Below is a small trained network, with its code and all its weights. Each question gives an input and a class and asks what happens when units are switched off, that is, made to give their printed mean instead of their output.

import numpy as np


def w(rows, s, z=0):
    codes = np.array(rows[::2]) - 128.0
    scale = np.full(codes.shape[1], s)
    scale[-1] = z or s
    return codes * scale


def f(y):
    return y / 2 * (1 + np.tanh(0.7978845608 * (y + 0.044715 * y**3)))


def log_softmax(a):
    a = a - a.max(-1, keepdims=True)
    return a - np.log(np.exp(a).sum(-1, keepdims=True))


def net(x, mask):
    res = np.array(x, float).reshape(1, 8) / 4 @ E
    y = f(res @ A[0][:, :-1].T + A[0][:, -1])
    res = res + np.where(mask, y, B[0][:, -1]) @ B[0][:, :-1]
    return log_softmax(res[-1] @ U[:, :-1].T + U[:, -1])


A, B = {}, {}
E = w([
[82,96,148,105,36,214,111,113,112,170,72,139],'x0',
[128,128,128,128,128,128,128,129,128,128,128,128],'x1',
[97,135,84,111,156,123,122,127,196,142,80,5],'x2',
[128,128,128,128,128,128,128,128,128,128,128,128],'x3',
[128,128,128,129,128,128,128,128,128,128,128,128],'x4',
[107,248,99,215,127,178,160,116,149,104,117,139],'x5',
[128,128,127,128,128,128,128,127,128,128,128,128],'x6',
[128,128,128,128,128,128,128,127,128,128,128,128],'x7',
],0.014)
A[0] = w([
[132,126,135,128,124,133,136,131,116,126,150,183,243],'neuron 0',
[140,79,127,100,126,106,125,136,125,130,126,127,253],'neuron 1',
[117,128,133,123,137,129,128,121,128,127,131,131,145],'neuron 2',
[122,244,110,183,119,179,141,130,139,118,118,141,149],'neuron 3',
[138,130,139,143,122,122,122,128,131,117,120,113,108],'neuron 4',
[133,140,132,119,140,129,132,146,135,126,146,125,98],'neuron 5',
[115,128,128,130,116,111,130,111,123,119,131,122,154],'neuron 6',
[127,122,125,125,134,126,124,128,136,133,126,147,112],'neuron 7',
[139,126,122,122,136,132,136,130,141,149,127,143,124],'neuron 8',
[131,147,134,125,124,119,116,132,113,134,116,137,94],'neuron 9',
[137,133,139,131,139,130,121,122,134,133,129,126,131],'neuron 10',
[107,132,108,116,139,128,123,131,169,134,93,3,156],'neuron 11',
[131,138,112,143,164,67,138,124,129,113,157,130,250],'neuron 12',
[101,89,134,113,62,236,123,125,125,147,79,136,162],'neuron 13',
[116,145,134,153,123,126,134,125,137,132,123,132,139],'neuron 14',
[116,137,122,139,130,128,130,129,132,128,120,118,91],'neuron 15',
],0.025,0.011)
B[0] = w([
[127,125,129,198,41,99,84,135,128,120,127,172,189],'neuron 0',
[140,108,120,72,107,17,111,125,121,136,125,143,190],'neuron 1',
[132,118,121,132,123,115,142,152,115,125,126,131,131],'neuron 2',
[125,164,116,208,146,254,144,137,135,114,138,126,220],'neuron 3',
[114,140,134,132,138,128,139,132,127,136,131,127,129],'neuron 4',
[153,111,127,135,136,163,135,127,122,137,120,113,134],'neuron 5',
[138,125,138,135,132,121,113,128,126,124,132,128,132],'neuron 6',
[140,136,115,133,135,119,167,126,101,134,120,141,130],'neuron 7',
[133,121,113,132,134,119,140,124,113,121,137,123,128],'neuron 8',
[114,132,123,128,146,140,133,136,117,97,136,119,130],'neuron 9',
[124,141,123,130,136,123,125,127,122,126,125,127,130],'neuron 10',
[138,137,132,61,229,124,166,127,140,135,127,28,239],'neuron 11',
[186,143,139,185,173,72,102,163,197,124,118,166,193],'neuron 12',
[55,103,128,82,64,185,141,102,59,133,131,113,253],'neuron 13',
[144,122,121,147,123,157,127,116,136,144,123,126,146],'neuron 14',
[134,122,146,155,123,121,209,127,124,136,121,134,136],'neuron 15',
],0.027,0.041)
U = w([
[206,89,155,144,84,4,40,175,155,121,147,243,202],'0',
[194,185,112,242,107,152,95,188,174,83,164,233,130],'1',
[216,103,160,67,212,13,125,164,186,154,123,109,154],'2',
[204,196,122,171,231,164,185,175,202,119,137,96,128],'3',
[89,40,164,88,15,74,70,101,36,153,136,214,215],'4',
[79,138,126,191,36,217,125,116,56,115,151,201,80],'5',
[87,46,178,1,136,90,159,81,53,191,107,69,113],'6',
[77,146,139,107,160,240,221,96,73,157,119,56,1],'7',
],0.0052,0.0039)

Each question gives the input, the list of numbers given to net, and the class t.
The units are the neurons (one row each of A and B). Each row of codes is followed by its name. A weight is (code - 128) times the scale printed after its matrix; where a second scale follows, it is the last column's (A, B and U).
mask holds one flag per neuron, in row order. A switched-off neuron (its flag False) gives its mean, the last column of its row in B, instead of its output. The means were averaged over made-up inputs and are rounded, as every weight is.
A unit's drop is (log p(t) with every unit on - log p(t) with that unit switched off) / (log p(t) with every unit on - log p(t) with every unit switched off).
The circuit of an input: a set's keep is (log p(t) with only the set's units on - log p(t) with every unit switched off) / (log p(t) with every unit on - log p(t) with every unit switched off). Starting from the 12 units with the biggest drops (on a tie, the unit counted first), units are removed one at a time, each time the one whose removal leaves the highest keep (on an exact tie, the one counted first), for as long as the keep stays at least 0.8.
units of the circuit, in order: the units of the circuit, biggest drop first
unit that matters most: the unit with the biggest drop
k most important neurons: the k neurons with the biggest drops, biggest first
drop when u is switched off: that unit's drop, to one decimal
input [6,-3,0,0,-8,-2,-6,1], class 4: units of the circuit, in order : (neuron 11; neuron 3)
input [-7,-6,-4,-6,-3,-1,-5,-8], class 0: 2 most important neurons : (neuron 3; neuron 11)
input [6,6,2,-3,-5,-2,-5,-5], class 6: units of the circuit, in order : (neuron 3)
input [-3,7,-1,5,8,2,-4,0], class 1: 2 most important neurons : (neuron 11; neuron 13)
input [1,-1,-3,4,6,2,-1,4], class 5: 2 most important neurons : (neuron 11; neuron 12)
input [-7,4,1,-6,5,-2,4,-2], class 2: 2 most important neurons : (neuron 3; neuron 0)
input [8,0,-1,-2,8,1,-6,-7], class 5: 2 most important neurons : (neuron 11; neuron 1)
input [0,6,1,-8,5,-8,7,0], class 2: 2 most important neurons : (neuron 13; neuron 0)
input [-3,-7,-1,-4,-3,2,4,4], class 1: units of the circuit, in order : (neuron 11; neuron 13)
input [-2,4,-8,0,-5,1,0,5], class 1: 2 most important neurons : (neuron 13; neuron 1)
input [1,5,8,2,6,0,3,-5], class 6: 2 most important neurons : (neuron 3; neuron 12)
input [0,-4,-3,-6,-2,-6,4,8], class 0: 2 most important neurons : (neuron 13; neuron 11)
input [-2,5,5,1,6,-8,-6,1], class 2: drop when neuron 13 is switched off : 0.4
input [-2,3,7,6,0,8,-8,-3], class 3: unit that matters most : neuron 13
input [0,2,3,2,-7,2,-6,4], class 3: drop when neuron 13 is switched off : 2.1
input [1,6,-3,-2,6,-8,7,0], class 4: drop when neuron 12 is switched off : 0.4
input [-3,3,8,2,2,1,1,1], class 3: 2 most important neurons : (neuron 1; neuron 13)
